Known rows, with every step that occurs
P A: [ 1.19  1.07 -0.28  1.45 -0.15  1.29 -0.16  0.29  0.90 -0.28 -1.01  0.62
  0.68 -0.14 -0.60 -0.75 -0.54 -0.87  0.32 -0.39 -0.82 -1.31 -0.89 -0.51
 -0.80  0.07 -0.28]
D P: [ 0.12  0.85  0.84 -0.42  0.01 -0.30 -0.03  0.12 -0.69  0.07 -0.75  0.49
  2.04  0.52  0.03 -0.35 -1.13  1.70  0.09  0.63  0.24 -0.09  0.55  1.89
 -0.63  0.38 -0.05]
M T D R: [ 1.31  1.75  2.24 -1.55 -0.10  1.18  1.95  0.36  0.25  1.01 -1.35 -0.11
  0.28  1.08 -0.47 -0.61 -0.45 -1.46 -0.64  0.86  4.16 -0.08  0.69 -2.56
 -1.56  1.09 -0.12]
T D P: [ 0.16  1.52  1.26  0.37  0.09 -0.65  0.52  0.36 -0.84 -0.42 -1.78  0.39
  1.28  0.19 -0.37  0.19 -1.69 -1.25  0.00  0.34  2.27 -0.78  0.49  2.52
 -0.55  0.96  0.26]
T D R C: [ 0.74  1.22  3.86  0.54  0.40  0.87  1.19 -0.08 -0.75  0.33 -0.68  0.76
  0.41  1.08  1.05  0.26 -0.64 -2.65 -0.57 -1.36  2.12 -2.74  0.81  0.94
 -0.35  1.89  0.29]
D R C: [ 0.78  0.48  3.59 -0.24  0.30  1.08  0.50 -0.36 -0.65  0.81  0.27  0.93
  1.18  1.28  1.52 -0.27 -0.14  0.14 -0.47 -1.00  0.10 -2.05  0.88  0.06
 -0.41  1.27 -0.01]
R C U: [-0.78  0.05  2.03  1.46  0.44  0.31  0.61 -0.13  0.22  0.46  0.09  0.35
  0.80  0.22  0.82  1.88 -0.78 -1.00 -0.21 -2.25 -0.67 -2.75  0.82  0.18
  0.89  1.45  0.69]
U P: [ 0.40  0.96  1.47 -1.04 -0.03  0.81  0.36  0.49 -0.69  0.07 -0.53  0.37
  0.86 -0.15  0.59 -0.27 -0.73  0.42  0.16 -0.36 -1.99 -1.53 -0.47  2.17
  0.42  0.37 -0.15]
M T D R C: [ 1.28  2.12  4.21 -1.65  0.29  1.30  1.45  0.29 -0.42  1.69 -0.60  0.77
  1.49  1.14  0.42  0.07 -0.63 -2.08 -0.83 -0.43  3.29 -1.46  1.21 -1.49
 -1.25  1.58  0.33]
T C U R D P A: [ 0.78  1.96  1.79  4.20  0.05  3.14  2.21 -0.99  1.31  1.11 -4.32 -0.24
  4.47  2.09  1.58 -0.40 -4.55  1.99  0.20 -1.86  1.44 -2.41  0.81  2.96
  0.91  2.38  0.34]
R C: [ 0.06  0.33  1.93  0.07  0.36  0.31 -0.47 -0.13 -0.59  0.69  0.70  0.87
  1.30  0.08  0.84  0.64 -0.11 -0.91 -0.20 -1.40 -0.78 -1.33  0.42  1.05
  0.33  0.53  0.42]
T C D: [-0.28  0.85  0.25  2.44  0.06  1.58  1.47 -0.32  0.88  0.32 -1.15 -1.20
  0.99  0.59 -0.02  0.09 -1.93 -1.57 -0.01 -0.08  3.57  0.95 -0.62 -2.04
  1.09  1.09  0.67]
C U T: [-1.30 -0.18  0.43  1.94  0.18 -0.46  0.82 -0.24  0.63 -0.85 -0.49 -0.14
 -1.04  0.04 -0.23  1.42 -0.32 -0.65 -0.27 -0.87 -0.91 -1.89  0.54  1.40
 -0.93  1.02  0.31]
D R: [ 0.62  0.11  1.73 -0.32 -0.04  1.05  1.03 -0.26  0.03  0.01 -0.42  0.06
 -0.09  1.30  0.62 -0.94  0.05  1.05 -0.27  0.40  0.58 -0.63  0.43 -0.91
 -0.74  0.68 -0.41]
C D M U T: [-1.35  1.46  1.08 -0.12  0.20 -1.10 -0.87 -0.90  0.06 -1.22 -0.44  0.34
  0.81 -1.14 -1.57 -0.46 -1.36 -1.45 -0.64  0.72  2.67 -3.92 -0.11  1.03
 -3.51  1.71  0.28]
D M T C U: [-0.77  0.41 -0.50  0.33 -0.01  1.48  0.83  0.62  1.46  1.17 -1.58 -0.84
  2.40  1.16 -0.36  0.72 -0.85 -1.01 -0.97  0.43  1.63 -0.43  1.15 -4.37
 -1.39  1.30  0.12]
D M T C: [ 0.04  0.71 -0.65 -0.94 -0.07  1.27 -0.28  0.70  0.72  1.39 -0.98 -0.43
  2.88  0.98 -0.36 -0.38 -0.35 -0.85 -0.94  1.23  1.40  0.71  0.72 -3.58
 -2.03  0.30 -0.12]
C D: [-0.03  0.69  0.67  1.32 -0.04  0.65  0.89 -0.61  0.49 -0.41 -0.38 -0.32
 -0.08 -0.47 -0.05 -0.39 -1.18 -0.25  0.16 -0.41  2.82 -0.70 -0.01 -1.06
  0.64  1.27  0.43]
U R C D: [-0.30  1.29  4.18  1.15  0.25  1.53  0.98 -1.52 -0.45  0.17 -0.34  0.61
  1.27 -0.60  2.30 -0.26 -2.25  0.96  0.06 -2.26  2.83 -2.57  1.16  1.54
  0.89  1.93  0.82]
V M U: [ 0.20 -0.17  0.22 -3.10  0.04 -0.47 -0.22  0.57 -0.13  0.62  0.53  0.46
  0.64 -0.24 -0.04 -0.34  0.21 -0.05 -0.01  1.44 -0.62 -1.09 -0.50  0.22
 -0.95 -0.45  0.38]
V M: [ 0.62 -1.06 -0.27 -0.77 -0.07  0.66  0.13  0.75  0.22  0.07  0.40  0.49
 -0.19  0.19  1.42 -0.63  0.89  0.29 -0.06  0.45 -2.11 -0.36  0.60  0.54
 -0.14 -0.24  0.17]
M T C D V A: [ 1.11  2.16 -0.42  1.49  0.12  1.97  1.49 -0.02  2.10  0.24 -2.53 -0.06
  3.09  0.10 -0.69 -0.46 -2.75  0.17 -0.33 -0.75  6.47  2.38 -1.34 -5.12
 -1.75  1.36 -0.13]
T C: [-0.15  0.05 -0.45  0.98  0.06  1.04  0.62  0.29  0.35  0.77 -0.74 -0.91
  1.17  1.11  0.14  0.47 -0.72 -1.36 -0.18  0.32  0.81  1.57 -0.59 -1.05
  0.54 -0.06  0.23]
R D V A: [ 1.35  0.57 -1.09  2.15  0.39  0.20 -0.12 -0.77  1.34 -0.65 -1.90  0.98
  2.33 -0.10  0.42 -0.61 -1.69  1.66 -0.19 -2.55  2.23 -0.69 -0.46  1.33
 -0.93  1.39 -0.61]
M T C D: [ 0.34  1.71  0.60  0.45 -0.03  2.10  1.76  0.06  1.21  1.79 -1.03 -1.20
  2.08  0.73 -0.49 -0.13 -1.85 -1.02 -0.27  0.76  4.59  2.40 -0.35 -4.54
  0.20  0.88  0.67]
D V M U R: [ 0.42  0.54  1.63 -4.38  0.16  0.62  0.05 -0.52 -0.56 -0.13 -1.55  1.60
  1.80 -0.99  2.05 -1.63 -1.16  2.78  0.09  0.40  1.60 -1.44 -1.18  1.34
 -1.55  0.12 -0.11]
M T C U R D V: [ 0.23  1.59  1.29  0.04  0.36  2.78  2.47 -1.22  1.26  2.16 -3.84 -0.24
  3.83  1.22  2.13 -0.18 -3.19  2.30 -0.45 -1.72  4.78  0.57  0.22 -1.75
  0.90  2.18  0.19]

Rows
[-0.95  0.87  1.60 -2.57 -0.10 -0.43 -0.92 -0.98 -0.66 -0.34 -0.92  0.39
  1.63 -0.80  0.15 -0.94 -1.14  1.57 -0.35  0.68  1.86 -3.24  0.62  1.35
 -2.39  0.53 -0.17] -> D M U R
[ 1.27  1.43  1.35 -2.36 -0.07  0.22  0.91  1.44 -0.32  1.15 -1.24  0.94
  2.15  0.48  0.44 -0.64 -0.72 -0.36 -0.33  1.58  1.42  0.10  1.41  0.53
 -1.52  0.56  0.38] -> V M T D P
[-0.10  0.51  1.46  1.12  0.38  1.35  1.57 -1.90  0.73 -0.03 -3.10  0.65
  1.89  0.03  2.68 -0.39 -2.53  3.20 -0.07 -2.86  2.89 -2.31  0.37  1.87
  1.18  2.48 -0.04] -> C U R D V
[-0.76  0.29 -0.25  1.52  0.22  0.41  0.32  0.03  0.20  0.21 -0.60 -0.56
  0.73  0.91 -0.15  0.59 -0.48 -1.96 -0.51  0.27 -0.49  1.03 -0.44  1.04
 -0.97 -0.03  0.26] -> U T C
[-0.20  0.60  3.43 -0.27  0.24  0.96  0.15 -0.88 -0.98  0.64 -0.05  0.92
  1.28 -0.14  2.32  0.10 -1.01  1.44 -0.10 -1.86  0.02 -1.91  1.34  2.81
  0.39  0.68  0.38] -> U R C
[-0.57  0.68  1.24  1.35  0.07  1.75  2.02  0.70  0.39  0.57 -1.91 -1.11
  1.50  1.11  0.63  1.37 -1.97 -0.94 -0.03 -1.00 -1.07 -1.20 -0.55  0.37
  1.53  1.20  0.38] -> T C U P
[ 0.44  0.96  1.99  2.05  0.04  2.42  2.45 -0.62  0.88  0.45 -1.57 -1.21
  0.86  1.80  0.68 -0.87 -1.86 -0.59 -0.29  0.25  4.21  0.25 -0.26 -3.09
  0.37  1.86  0.23] -> T C D R
[-1.20  0.55  0.87  2.57  0.26 -0.77  1.51  0.01  0.46 -1.21 -1.48 -0.33
 -1.60 -0.23 -0.76  2.00 -0.81 -3.55 -0.48 -1.22  1.33 -2.52  0.59  2.38
 -0.89  1.68  0.63] -> C U T D
[ 0.51  1.59  0.55 -1.33 -0.05  0.13  0.95  0.58  0.17  1.00 -0.83 -0.17
  0.43 -0.17 -1.09  0.25 -0.45 -2.19 -0.33  0.52  3.32  0.74  0.42 -1.69
 -0.84  0.41  0.27] -> M T D
[-0.49  0.89  0.57  1.25  0.23 -0.89  0.35  0.01 -0.25 -0.99 -0.82  0.18
 -1.12 -0.40 -0.62  0.78 -0.32 -3.51 -0.47 -0.29  1.01 -1.21  0.15  3.07
 -1.54  0.74  0.35] -> U T D
[ 0.06  1.37  1.93 -1.88  0.22  2.07  1.50 -0.87  0.23  0.22 -2.62  0.44
  2.70 -0.32  2.16 -1.52 -3.04  1.15  0.05  0.33  5.31 -0.40 -1.85 -0.81
 -0.42  1.27  0.51] -> T C D V M U R
[ 0.91  1.15 -0.27  2.29  0.17  0.59  0.50 -0.62  1.53 -1.97 -1.85  0.81
  1.01 -1.07 -0.12 -0.70 -2.20  0.79  0.09 -1.90  4.58 -0.54 -1.20 -1.60
 -1.50  1.75 -0.34] -> C D V A
[-0.23  0.59  1.04  2.03  0.47  2.26  2.13 -1.67  1.00  0.77 -3.88 -0.25
  2.99  1.11  2.73  0.05 -3.20  1.89 -0.22 -2.63  3.77 -0.76 -0.17  0.74
  1.73  2.36  0.16] -> T C U R D V
[ 0.71  0.86  2.49  0.91 -0.10  1.52  1.88 -0.92  0.52 -0.28 -0.83 -0.18
 -0.30  0.76  0.61 -1.35 -1.24  0.73 -0.14 -0.02  3.54 -1.34  0.43 -2.12
 -0.11  1.94  0.01] -> C D R
[ 1.54  0.68  1.88 -0.75 -0.14  3.56  2.86  0.51  1.41  1.94 -1.07 -0.57
  1.77  2.13  1.52 -1.61 -0.99  0.32 -0.62  1.61  3.23  1.29  0.73 -4.85
 -0.56  1.42  0.37] -> V M T C D R
[-1.24  0.10  2.31  1.89  0.54 -0.27  0.34 -0.26  0.02 -0.07  0.22  0.73
  0.14  0.05  0.57  2.14 -0.44 -1.47 -0.52 -2.29 -1.79 -3.39  1.01  2.52
 -0.70  1.59  0.69] -> R C U T
[ 0.76  0.80  2.13  0.41  0.01  0.73  1.62 -0.07 -0.10 -0.45 -1.39 -0.11
 -0.78  1.01  0.22 -0.39 -0.45 -2.03 -0.39  0.08  2.75 -1.27  0.39  0.04
 -0.78  1.35 -0.10] -> T D R
[ 0.62  1.07  0.48 -3.20  0.39 -0.47  0.06  0.49 -0.34 -0.54 -1.75  1.30
  0.95 -1.09  0.12 -0.41 -0.73 -2.30 -0.13  0.51  3.02 -1.63 -1.91  0.38
 -1.52  0.65  0.25] -> T D V M U
[ 0.71  2.21  0.43 -0.54  0.21  2.31  1.43 -0.26  1.10  1.10 -2.39 -0.13
  3.06  0.14  0.10 -0.76 -2.40 -0.28 -0.22  0.20  6.17  2.67 -1.82 -5.43
 -0.27  1.35  0.16] -> M T C D V
[ 0.27  0.37  0.02  1.21  0.41  1.80  0.88 -0.12  0.80 -0.68 -1.93  0.75
  1.36  0.13  1.88 -0.84 -1.32 -1.20 -0.39 -0.10  1.81  0.34 -1.40 -0.01
 -1.26  1.52  0.33] -> U T C D V M
[ 0.88  1.63  1.46  1.95 -0.12  2.32  1.26  0.64  0.97 -0.50 -2.20  0.51
  0.83  0.00 -0.02  0.24 -1.90 -0.53  0.46 -1.65 -2.74 -4.20 -0.97  0.85
  0.12  1.37 -0.13] -> C U P A
[-0.45  0.99  3.65  0.37  0.41  1.14  1.01  0.39 -0.50  0.53 -0.46  0.73
  1.56  0.10  1.35  1.60 -1.46 -0.40 -0.03 -2.69 -2.68 -4.27  0.46  2.40
  1.25  1.84  0.54] -> R C U P
[ 1.20  0.74  0.42  1.68  0.28  0.85  0.50 -1.50  0.98 -0.71 -2.72  1.14
  2.62 -0.22  1.99 -1.24 -2.53  3.85 -0.15 -3.03  2.89 -1.23  0.37  2.67
 -0.92  1.56 -0.59] -> U R D V A
[ 0.17  0.59 -0.22 -1.99 -0.13  0.23 -0.87  0.40  0.33  0.60 -0.29  0.47
  1.72 -0.07 -0.44 -0.80  0.40  0.60 -0.78  0.95  0.74 -0.71  1.33 -2.33
 -2.59  0.43 -0.43] -> D M T
[ 0.13  2.38  1.41  3.71  0.11  0.41  1.10  0.34  0.68 -1.50 -3.24  0.91
  0.86  0.19 -1.24  0.91 -2.55 -2.88 -0.07 -0.97  0.59 -3.99  0.20  3.59
 -2.27  2.15  0.29] -> C U T D P A
[-0.38  0.59  1.56  0.21  0.06  0.83  1.45  0.44  0.07 -0.20 -1.18 -0.07
  0.42 -0.02  0.52  0.88 -1.28  0.35  0.14 -1.26 -2.01 -2.91 -0.06  1.28
  1.01  1.30  0.15] -> C U P
[-0.53  0.55 -0.14  2.50  0.06  1.51  0.29 -0.36  0.90 -0.39 -1.46 -0.76
  1.65  0.40  0.19 -0.60 -1.62 -1.75 -0.55  0.04  3.05 -1.07  0.09 -2.04
 -0.68  1.78  0.29] -> T C D M
[-0.06  1.07  2.68  1.50  0.37  0.82  0.38 -0.69 -0.04  0.30  0.32  0.50
  1.02 -0.39  0.89  0.38 -1.44 -1.10  0.01 -1.79  1.94 -2.01  0.31  0.01
  0.81  1.78  0.79] -> R C D
[ 1.86  0.58 -0.68 -1.65  0.40  2.43  0.83  0.34  1.08  2.60 -2.09  0.71
  4.14  1.41  2.14 -1.39 -0.98  0.88 -0.61  0.08  1.73  1.98 -0.44 -1.90
  0.14  0.85  0.06] -> R D V M T C
[ 0.57  0.27  0.19 -0.40  0.45 -0.09  0.05  0.50 -0.18 -1.55 -1.80  1.85
 -0.35 -0.80  1.43 -0.48  0.12 -2.43 -0.50 -0.32  0.49 -1.35 -0.68  2.89
 -2.38  0.99  0.02] -> U T D V M
[ 1.62  1.96  1.21  0.66 -0.16  2.14  0.14  0.73  0.23 -0.24 -1.59  0.88
  1.51 -0.21 -0.06 -0.99 -1.30 -0.28  0.48 -0.84 -2.82 -2.85 -1.37  1.94
 -0.54  0.47 -0.41] -> U P A
[ 0.29  1.32  4.19  1.08  0.54  0.38  0.91 -0.26 -0.87 -0.18 -0.50  1.09
 -0.02  0.95  0.76  0.54 -0.33 -3.29 -0.93 -1.31  1.02 -3.27  0.87  3.03
 -2.02  1.99  0.36] -> U T D R C
[ 1.54  2.10  5.05  1.73  0.14  3.49  1.79  0.39  0.34  0.38 -1.94  1.36
  2.11  1.23  1.43 -0.13 -2.02 -0.39  0.00 -2.74 -2.66 -6.19 -0.05  1.12
 -0.20  2.63 -0.18] -> D R C U P A
[ 0.64  0.11 -0.41 -1.43  0.22  2.39  1.76  1.02  1.40  1.31 -2.29  0.26
  2.38  0.99  1.54  0.25 -0.83  0.21 -0.54  0.23  1.56  1.46 -0.56 -4.43
 -0.43  0.88  0.14] -> D V M T C U
[-0.10  1.09  2.22  2.66  0.15  1.94  2.17 -0.83  0.78 -0.16 -1.40 -0.76
  0.28  1.67  0.42 -0.59 -1.66 -1.31 -0.63  0.43  3.14 -0.17 -0.19 -0.61
 -1.19  1.98  0.23] -> U T C D R
[-0.10  0.10  1.77 -3.25 -0.10  0.09  0.46 -0.23 -0.49  0.55 -0.18  0.60
  0.64 -0.41  1.43 -0.88 -0.67  2.21  0.08  0.91  0.15 -1.75  0.29  2.03
 -0.99 -0.33  0.34] -> V M U R
[ 1.88  1.76  1.53 -2.39 -0.14  1.74 -0.06  1.28  0.05  0.53 -0.91  1.37
  2.16 -0.46 -0.13 -1.29 -1.15 -0.45  0.50  0.58 -3.59 -4.04 -1.92  2.29
 -1.39 -0.01 -0.08] -> V M U P A
[-0.58  0.61  2.50  2.31  0.15  0.33  2.44 -0.22  0.54 -1.21 -1.85 -0.25
 -1.81  1.05 -0.09  0.93 -0.79 -2.67 -0.79 -0.83  1.90 -3.16  0.94  1.23
 -1.68  2.40  0.23] -> C U T D R
[ 0.25  1.60  2.41  0.54  0.61  1.10 -0.04 -1.00 -0.16 -0.31 -1.06  1.61
  2.00 -0.93  1.56 -0.24 -1.84 -0.50  0.01 -2.29  3.51 -1.71 -0.99 -0.82
  0.21  2.21  0.30] -> R C D V
[ 0.30  1.09  5.31  0.14  0.32  2.05  2.02  0.06 -0.52  0.61 -0.94  0.76
  1.48  1.33  2.02  0.70 -1.41  0.52 -0.32 -2.25 -1.76 -5.00  0.80  1.62
  0.61  2.62  0.11] -> D R C U P
[-0.64  0.93  1.52  0.05 -0.13  2.21  2.61 -0.22  1.09  1.77 -2.05 -1.19
  1.79  1.12  0.96  0.83 -2.06  1.23 -0.38 -0.17  2.80  0.92  1.02 -2.49
  0.51  0.73  0.51] -> M T C U R
[ 1.93  0.59  2.08 -2.30 -0.12  1.77  2.09  1.09  0.40  1.12 -0.95  0.53
  0.10  1.30  1.04 -1.22  0.44 -0.98 -0.76  1.26  1.92 -0.50  1.35 -2.08
 -1.76  0.93  0.03] -> V M T D R
[ 1.89  1.90  0.54  2.30  0.04  1.35 -0.07 -0.35  0.53  0.68 -2.26  1.06
  3.57  0.97  0.02 -1.41 -2.38  1.28  0.26 -0.78 -0.22 -2.22  0.09  3.27
 -0.27  1.30 -0.18] -> R D P A
[-0.21  0.64  0.87 -1.76  0.28 -1.37  0.19  0.61 -0.50 -0.29 -0.26  0.58
 -0.49 -0.61 -0.72  0.50 -0.08 -3.58 -0.50  1.07  0.36 -2.46 -0.41  3.50
 -2.55  0.28  0.73] -> V M U T D
